Below is a small trained network, with its code and all its weights. Each question gives an input and a target symbol and asks what happens when units are switched off, that is, made to give their printed mean instead of their output.

import numpy as np


def w(rows, s, z=0):
    codes = np.array(rows[::2]) - 128.0
    scale = np.full(codes.shape[1], s)
    scale[-1] = z or s
    return codes * scale


def f(y):
    return y / 2 * (1 + np.tanh(0.7978845608 * (y + 0.044715 * y**3)))


def softmax(a):
    e = np.exp(a - a.max(-1, keepdims=True))
    return e / e.sum(-1, keepdims=True)


def log_softmax(a):
    a = a - a.max(-1, keepdims=True)
    return a - np.log(np.exp(a).sum(-1, keepdims=True))


def net(x, mask):
    ids = ['βδεηλμξπσφ'.index(c) for c in x.split()]
    T = len(ids)
    res = E[ids] + P[:T]
    u = 0
    for l in range(2):
        q, k, v = (res @ M[l].T for M in (Q, K, V))
        z = softmax(np.where(np.tri(T) > 0, q @ k.T / 2**0.5, -1e9)) @ v
        res = res + np.where(mask[u], z, O[l][:, -1]) @ O[l][:, :-1]
        u += 1
        y = f(res @ A[l][:, :-1].T + A[l][:, -1])
        res = res + np.where(mask[u : u + 8], y, B[l][:, -1]) @ B[l][:, :-1]
        u += 8
    return log_softmax(res[-1] @ U[:, :-1].T + U[:, -1])


Q, K, V, O, A, B = {}, {}, {}, {}, {}, {}
E = w([
[154,66,76,129,69,103,114,179,208],'β',
[217,59,152,110,29,145,217,70,139],'δ',
[93,176,61,73,84,114,123,225,106],'ε',
[93,86,210,97,141,140,73,138,153],'η',
[164,142,43,112,82,133,112,44,181],'λ',
[156,157,182,47,117,136,148,126,119],'μ',
[74,93,39,162,99,124,71,182,169],'ξ',
[78,157,148,68,138,103,68,203,170],'π',
[152,179,31,91,46,155,159,131,67],'σ',
[156,2,193,134,79,119,99,119,216],'φ',
],0.0076)
P = w([
[123,149,121,115,57,221,133,198,249],'0',
[160,116,128,71,130,217,48,110,126],'1',
[130,149,136,127,28,197,169,228,236],'2',
[144,113,130,74,125,172,58,116,105],'3',
[115,126,139,122,19,158,173,234,219],'4',
[137,115,130,86,125,136,80,117,94],'5',
[124,127,143,119,14,136,177,235,217],'6',
[126,113,124,100,127,102,101,111,88],'7',
[118,121,149,119,11,122,175,239,212],'8',
[117,108,120,108,132,70,118,114,79],'9',
[110,119,149,113,6,119,167,242,197],'10',
[111,100,115,113,138,33,135,110,74],'11',
[112,117,153,119,7,111,170,248,200],'12',
[98,95,109,121,139,2,146,103,70],'13',
],0.0085)
Q[0] = w([
[127,72,131,56,3,136,103,201,186],'0.h1',
[150,174,150,196,201,172,159,82,131],'0.h1',
],0.015)
K[0] = w([
[125,114,133,146,167,5,142,85,67],'0.h1',
[153,138,141,99,109,236,113,120,138],'0.h1',
],0.016)
V[0] = w([
[198,196,34,109,65,144,179,70,79],'0.h1',
[222,1,169,166,78,149,159,37,183],'0.h1',
],0.0068)
O[0] = w([
[115,47,70,2,125,211,138,123,100,251],'0.h1',
[207,93,148,106,53,54,39,129,78,247],'0.h1',
],0.0085,0.0012)
A[0] = w([
[161,114,217,87,189,128,122,16,19,188],'0.n1',
[153,177,220,211,90,100,124,194,248,139],'0.n2',
[81,137,22,204,240,142,21,117,149,250],'0.n3',
[55,174,143,117,81,203,236,248,255,171],'0.n4',
[54,110,70,78,152,230,218,128,199,115],'0.n5',
[113,208,145,233,94,163,247,168,215,92],'0.n6',
[165,141,168,222,97,39,87,147,111,86],'0.n7',
[148,161,236,86,233,139,21,22,108,187],'0.n8',
],0.0063,0.0026)
B[0] = w([
[100,150,205,152,166,185,197,59,113,146],'0.n1',
[88,227,118,131,73,131,135,87,49,187],'0.n2',
[43,83,34,107,91,127,133,162,209,136],'0.n3',
[122,128,174,145,119,171,147,54,228,254],'0.n4',
[94,70,124,123,188,248,168,139,108,188],'0.n5',
[105,202,180,195,188,66,69,1,118,165],'0.n6',
[74,120,112,116,72,192,146,136,70,148],'0.n7',
[105,174,183,154,225,113,81,28,215,138],'0.n8',
],0.0069,0.0084)
Q[1] = w([
[85,201,174,133,136,90,126,113,247],'1.h1',
[168,107,175,126,24,122,156,70,188],'1.h1',
],0.011)
K[1] = w([
[78,167,110,189,223,37,165,118,118],'1.h1',
[127,88,108,67,143,2,200,170,43],'1.h1',
],0.0068)
V[1] = w([
[115,29,243,152,173,136,165,114,148],'1.h1',
[51,64,15,168,126,117,3,179,219],'1.h1',
],0.0047)
O[1] = w([
[182,96,217,233,98,113,98,84,151,150],'1.h1',
[20,176,114,124,170,3,27,198,213,252],'1.h1',
],0.0067,0.00025)
A[1] = w([
[134,79,96,84,137,169,156,210,176,120],'1.n1',
[115,144,144,170,200,47,83,110,161,82],'1.n2',
[121,157,171,183,219,139,156,73,124,1],'1.n3',
[95,124,163,125,80,91,157,175,183,189],'1.n4',
[207,81,134,106,118,87,49,179,96,96],'1.n5',
[133,152,182,155,179,211,146,99,162,132],'1.n6',
[126,145,170,129,218,113,128,100,177,160],'1.n7',
[108,82,105,101,254,193,159,98,138,96],'1.n8',
],0.0091,0.0026)
B[1] = w([
[58,96,209,178,58,60,131,202,142,205],'1.n1',
[53,156,139,184,167,207,152,210,84,163],'1.n2',
[149,37,96,116,74,66,38,197,74,177],'1.n3',
[196,132,56,58,207,185,91,82,142,200],'1.n4',
[216,254,153,204,174,93,207,172,151,164],'1.n5',
[178,84,151,143,151,101,184,122,66,254],'1.n6',
[150,93,103,118,194,133,109,176,98,184],'1.n7',
[111,210,117,39,148,24,152,84,95,208],'1.n8',
],0.0074,0.0091)
U = w([
[104,70,165,206,124,132,94,194,54,112],'β',
[98,158,44,58,62,170,109,156,3,114],'δ',
[103,11,128,110,57,149,62,176,189,125],'ε',
[111,194,113,133,205,203,151,145,148,202],'η',
[204,167,128,149,133,65,146,220,170,111],'λ',
[68,156,176,128,133,80,204,132,154,4],'μ',
[174,97,131,167,145,240,202,91,150,181],'ξ',
[149,150,65,27,133,104,58,11,221,172],'π',
[172,84,102,75,173,76,95,104,91,139],'σ',
[98,207,209,203,104,54,87,48,145,116],'φ',
],0.0063,0.0026)

Each question gives the input, a string of symbols that net reads in full, and the target symbol t.
The units are the heads (2 rows each of Q, K, V and O) and the neurons (one row each of A and B). Each row of codes is followed by its name. A weight is (code - 128) times the scale printed after its matrix; where a second scale follows, it is the last column's (O, A, B and U).
mask holds one flag per unit, layer by layer, with each layer's heads first. A switched-off unit (its flag False) gives its mean, the last column of its rows in O or B, instead of its output. The means were averaged over made-up inputs and are rounded, as every weight is.
A unit's drop is (log p(t) with every unit on - log p(t) with that unit switched off) / (log p(t) with every unit on - log p(t) with every unit switched off).
The circuit of an input: a set's keep is (log p(t) with only the set's units on - log p(t) with every unit switched off) / (log p(t) with every unit on - log p(t) with every unit switched off). Starting from the 12 units with the biggest drops (on a tie, the unit counted first), units are removed one at a time, each time the one whose removal leaves the highest keep (on an exact tie, the one counted first), for as long as the keep stays at least 0.8.
units of the circuit, in order: the units of the circuit, biggest drop first
unit that matters most: the unit with the biggest drop
k most important neurons: the k neurons with the biggest drops, biggest first
k most important neurons of layer l: the k neurons of layer l with the biggest drops, biggest first
input ξ π η σ μ β δ φ μ δ μ, target λ: units of the circuit, in order => [0.h1 1.n5 0.n4 0.n5]
input φ π λ ε β, target σ: 3 most important neurons => [1.n3 0.n6 0.n5]
input ξ δ η ξ ε η μ η π, target φ: units of the circuit, in order => [0.h1 0.n6]
input π μ η, target ξ: unit that matters most => 0.n4
input η δ σ μ σ φ λ δ φ, target λ: units of the circuit, in order => [0.h1 1.n5 0.n4]
input δ λ μ δ η η η φ β π φ φ σ, target δ: units of the circuit, in order => [0.h1 0.n7 0.n2 0.n4]
input π π β μ σ σ δ σ δ, target μ: 2 most important neurons of layer 1 => [1.n8 1.n1]
input μ φ β, target δ: units of the circuit, in order => [0.h1 0.n2 0.n7 1.h1]
input ξ σ β β δ β μ σ π, target μ: 4 most important neurons => [1.n1 1.n8 0.n5 0.n4]
input λ λ σ π μ φ ε λ β δ, target ξ: units of the circuit, in order => [1.h1 1.n8 1.n1]
input δ σ φ π, target η: 2 most important neurons => [1.n2 0.n3]
input σ μ λ ε η, target σ: 3 most important neurons of layer 0 => [0.n6 0.n5 0.n4]
input ε ξ η ξ, target ε: units of the circuit, in order => [0.n3 0.n6 0.n2 1.n1]
input φ μ β, target ξ: units of the circuit, in order => [0.n4 1.h1 0.n1]
input σ σ σ σ π φ δ, target δ: 2 most important neurons => [0.n2 0.n7]
input σ π π ε λ λ η μ ξ, target ξ: units of the circuit, in order => [0.n4 1.h1 0.h1 0.n1]
input σ ε λ π φ, target β: 3 most important neurons => [0.n6 1.n3 1.n2]
input η δ π δ μ ε, target μ: 2 most important neurons => [1.n1 1.n8]
input β π σ φ φ π η π η, target β: most important neuron of layer 1 => [1.n3]
input η φ η σ μ η δ φ β β μ, target π: unit that matters most => 1.n4
input π λ σ μ μ β δ η μ, target φ: 2 most important neurons => [0.n2 0.n6]
input λ ε η η σ φ β σ σ, target μ: 3 most important neurons => [1.n1 1.n8 0.n5]
input φ β σ ξ σ, target η: 3 most important neurons => [0.n4 1.n2 0.n6]
input ξ ε μ σ π ξ η ξ σ, target η: 4 most important neurons => [1.n2 0.n4 0.n3 0.n6]
